Here is a tiny trained network, its code and every weight. The questions are about switching its units off for an input and a target symbol, where a switched-off unit gives its printed mean instead of its output.

import numpy as np


def w(rows, s, z=0):
    codes = np.array(rows[::2]) - 128.0
    scale = np.full(codes.shape[1], s)
    scale[-1] = z or s
    return codes * scale


def norm(h):
    return h / np.sqrt((h * h).mean(-1, keepdims=True) + 1e-5)


def f(y):
    return y / 2 * (1 + np.tanh(0.7978845608 * (y + 0.044715 * y**3)))


def softmax(a):
    e = np.exp(a - a.max(-1, keepdims=True))
    return e / e.sum(-1, keepdims=True)


def log_softmax(a):
    a = a - a.max(-1, keepdims=True)
    return a - np.log(np.exp(a).sum(-1, keepdims=True))


def net(x, mask):
    ids = ['αγεηξπω'.index(c) for c in x.split()]
    T = len(ids)
    res = E[ids] + P[:T]
    r = norm(res)
    for j in range(2):
        rows = slice(2 * j, 2 * j + 2)
        q, k, v = (r @ M[0][rows].T for M in (Q, K, V))
        z = softmax(np.where(np.tri(T) > 0, q @ k.T / 2**0.5, -1e9)) @ v
        o = O[0][rows]
        res = res + np.where(mask[j], z, o[:, -1]) @ o[:, :-1]
    y = f(norm(res) @ A[0][:, :-1].T + A[0][:, -1])
    res = res + np.where(mask[2:10], y, B[0][:, -1]) @ B[0][:, :-1]
    return log_softmax(norm(res)[-1] @ U[:, :-1].T + U[:, -1])


Q, K, V, O, A, B = {}, {}, {}, {}, {}, {}
E = w([
[223,65,5],'α',
[137,136,185],'γ',
[151,43,51],'ε',
[7,164,97],'η',
[169,231,134],'ξ',
[107,135,27],'π',
[162,96,154],'ω',
],0.015)
P = w([
[115,60,116],'0',
[108,86,27],'1',
[137,66,90],'2',
[85,113,3],'3',
[173,92,105],'4',
[126,91,55],'5',
[178,85,121],'6',
],0.006)
Q[0] = w([
[44,166,27],'h0',
[105,254,132],'h0',
[102,133,150],'h1',
[113,123,218],'h1',
],0.0093)
K[0] = w([
[125,2,106],'h0',
[236,157,135],'h0',
[105,151,134],'h1',
[133,144,213],'h1',
],0.013)
V[0] = w([
[143,178,117],'h0',
[80,76,254],'h0',
[148,191,176],'h1',
[75,138,35],'h1',
],0.0056)
O[0] = w([
[2,109,118,130],'h0',
[143,83,167,5],'h0',
[65,226,53,52],'h1',
[102,1,225,195],'h1',
],0.0065,0.0028)
A[0] = w([
[71,66,156,98],'n0',
[160,46,153,139],'n1',
[219,49,92,184],'n2',
[102,227,121,117],'n3',
[153,148,9,114],'n4',
[141,1,205,3],'n5',
[60,209,145,126],'n6',
[129,183,118,251],'n7',
],0.0086,0.0032)
B[0] = w([
[153,66,167,135],'n0',
[156,169,97,179],'n1',
[177,228,82,254],'n2',
[53,133,160,174],'n3',
[240,123,240,199],'n4',
[71,251,200,158],'n5',
[60,151,39,163],'n6',
[35,2,108,181],'n7',
],0.0059,0.0065)
U = w([
[169,94,119,18],'α',
[154,65,251,108],'γ',
[196,48,82,141],'ε',
[104,33,172,119],'η',
[68,203,52,41],'ξ',
[95,110,175,118],'π',
[165,173,105,254],'ω',
],0.014,0.0061)

Each question gives the input, a string of symbols that net reads in full, and the target symbol t.
The units are the heads (2 rows each of Q, K, V and O) and the neurons (one row each of A and B). Each row of codes is followed by its name. A weight is (code - 128) times the scale printed after its matrix; where a second scale follows, it is the last column's (O, A, B and U).
mask holds one flag per unit, heads first, then neurons. A switched-off unit (its flag False) gives its mean, the last column of its rows in O or B, instead of its output. The means were averaged over made-up inputs and are rounded, as every weight is.
A unit's drop is (log p(t) with every unit on - log p(t) with that unit switched off) / (log p(t) with every unit on - log p(t) with every unit switched off).
The circuit of an input: a set's keep is (log p(t) with only the set's units on - log p(t) with every unit switched off) / (log p(t) with every unit on - log p(t) with every unit switched off). Starting from all 10 units, units are removed one at a time, each time the one whose removal leaves the highest keep (on an exact tie, the one counted first), for as long as the keep stays at least 0.8.
units of the circuit, in order: the units of the circuit, biggest drop first
k most important neurons: the k neurons with the biggest drops, biggest first
heads that matter: for each layer, one digit per head in row order, 1 if its drop is at least 0.15 and else 0, layers parted by /
drop of u: that unit's drop, to one decimal
input α ω γ, target ω: units of the circuit, in order	(h1)
input ε η η, target η: units of the circuit, in order	(h1 n2)
input γ ε ξ, target ξ: 2 most important neurons	(n6 n7)
input γ ε ξ α π ω ε, target ω: heads that matter	00
input ω ε ε π γ, target π: 4 most important neurons	(n2 n4 n7 n1)
input η ε γ, target η: units of the circuit, in order	(n2 h1 n7)
input ξ ξ ε γ ξ, target ξ: heads that matter	10
input π π η γ η η, target η: heads that matter	01
input π γ π ω ξ γ γ, target ξ: heads that matter	01
input η γ η η γ, target η: 4 most important neurons	(n2 n7 n1 n4)
input γ α ω α η π, target ε: drop of n5	0.1
input ε γ ω α ξ ω ε, target ω: drop of n2	0.5
input η ξ γ, target ξ: drop of h0	0.1
input ε ε ξ π, target ε: most important neuron	(n4)
